Below is a small trained network, with its code and all its weights. Each question gives an input and a class and asks what happens when units are switched off, that is, made to give their printed mean instead of their output.

import numpy as np


def w(rows, s, z=0):
    codes = np.array(rows[::2]) - 128.0
    scale = np.full(codes.shape[1], s)
    scale[-1] = z or s
    return codes * scale


def f(y):
    return np.maximum(y, 0)


def log_softmax(a):
    a = a - a.max(-1, keepdims=True)
    return a - np.log(np.exp(a).sum(-1, keepdims=True))


def net(x, mask):
    res = np.array(x, float).reshape(1, 5) / 4 @ E
    y = f(res @ A[0][:, :-1].T + A[0][:, -1])
    res = res + np.where(mask, y, B[0][:, -1]) @ B[0][:, :-1]
    return log_softmax(res[-1] @ U[:, :-1].T + U[:, -1])


A, B = {}, {}
E = w([
[172,187,133,190,64,77,172,198,80],'x0',
[94,119,22,107,188,114,173,167,119],'x1',
[99,97,200,192,193,174,98,185,95],'x2',
[255,125,107,108,149,198,184,136,151],'x3',
[167,109,89,153,112,107,127,153,74],'x4',
],0.01)
A[0] = w([
[91,60,195,134,92,96,24,92,126,226],'n1',
[163,158,65,102,127,122,186,164,156,162],'n2',
[110,133,122,126,52,64,26,132,131,138],'n3',
[143,129,83,79,122,131,88,68,249,129],'n4',
[130,96,135,81,169,219,118,131,191,200],'n5',
[63,59,124,108,101,95,110,53,131,141],'n6',
[129,121,105,122,179,204,138,129,205,183],'n7',
[96,177,103,94,189,123,137,159,139,254],'n8',
[122,143,145,56,188,128,118,108,187,95],'n9',
[85,147,100,112,100,116,105,101,170,236],'n10',
[42,128,123,161,149,88,92,104,153,98],'n11',
],0.011,0.0037)
B[0] = w([
[142,189,108,110,176,101,92,201,217,247],'n1',
[164,160,89,151,41,17,152,152,108,239],'n2',
[91,203,2,99,99,75,164,200,145,218],'n3',
[89,172,108,72,61,177,123,200,205,243],'n4',
[207,93,130,180,166,92,105,126,59,230],'n5',
[98,182,121,114,202,184,142,151,152,215],'n6',
[155,127,97,113,68,28,131,174,10,218],'n7',
[158,77,156,165,102,151,94,138,87,196],'n8',
[102,120,78,118,78,54,208,159,61,191],'n9',
[106,126,132,127,111,110,93,203,166,205],'n10',
[119,151,188,75,210,140,108,111,154,195],'n11',
],0.0093,0.011)
U = w([
[100,7,118,115,132,152,110,90,93,27],'0',
[174,170,53,107,63,59,180,187,138,153],'1',
[139,122,254,221,170,155,94,174,132,253],'2',
[47,138,167,44,120,184,72,128,243,20],'3',
],0.0088,0.0052)

Each question gives the input, the list of numbers given to net, and the class t.
The units are the neurons (one row each of A and B). Each row of codes is followed by its name. A weight is (code - 128) times the scale printed after its matrix; where a second scale follows, it is the last column's (A, B and U).
mask holds one flag per neuron, in row order. A switched-off neuron (its flag False) gives its mean, the last column of its row in B, instead of its output. The means were averaged over made-up inputs and are rounded, as every weight is.
A unit's drop is (log p(t) with every unit on - log p(t) with that unit switched off) / (log p(t) with every unit on - log p(t) with every unit switched off).
The circuit of an input: a set's keep is (log p(t) with only the set's units on - log p(t) with every unit switched off) / (log p(t) with every unit on - log p(t) with every unit switched off). Starting from all 11 units, units are removed one at a time, each time the one whose removal leaves the highest keep (on an exact tie, the one counted first), for as long as the keep stays at least 0.8.
units of the circuit, in order: the units of the circuit, biggest drop first
unit that matters most: the unit with the biggest drop
top k neurons: the k neurons with the biggest drops, biggest first
drop when u is switched off: that unit's drop, to one decimal
input [-3,2,4,-2,-7], class 2: units of the circuit, in order => [n3, n5]
input [0,-7,1,2,-2], class 2: units of the circuit, in order => [n2, n3]
input [3,-6,2,-2,-5], class 3: unit that matters most => n2
input [-1,-6,1,-1,-6], class 3: top 3 neurons => [n2, n7, n1]
input [-6,2,5,0,3], class 0: units of the circuit, in order => [n2, n4]
input [2,-2,6,7,-5], class 2: top 2 neurons => [n3, n2]
input [-7,3,5,-5,0], class 2: top 2 neurons => [n5, n4]
input [2,6,2,-5,-8], class 2: top 3 neurons => [n4, n8, n3]
input [-8,-7,6,3,-2], class 1: top 3 neurons => [n7, n9, n1]
input [2,-5,-1,-3,-2], class 3: top 2 neurons => [n2, n7]
input [-2,5,3,-6,-1], class 3: drop when n10 is switched off => 0.0
input [-6,6,6,2,-2], class 0: drop when n2 is switched off => 0.4
input [-7,0,6,-4,8], class 2: drop when n4 is switched off => 0.8
input [-5,7,-4,-8,-7], class 3: unit that matters most => n11
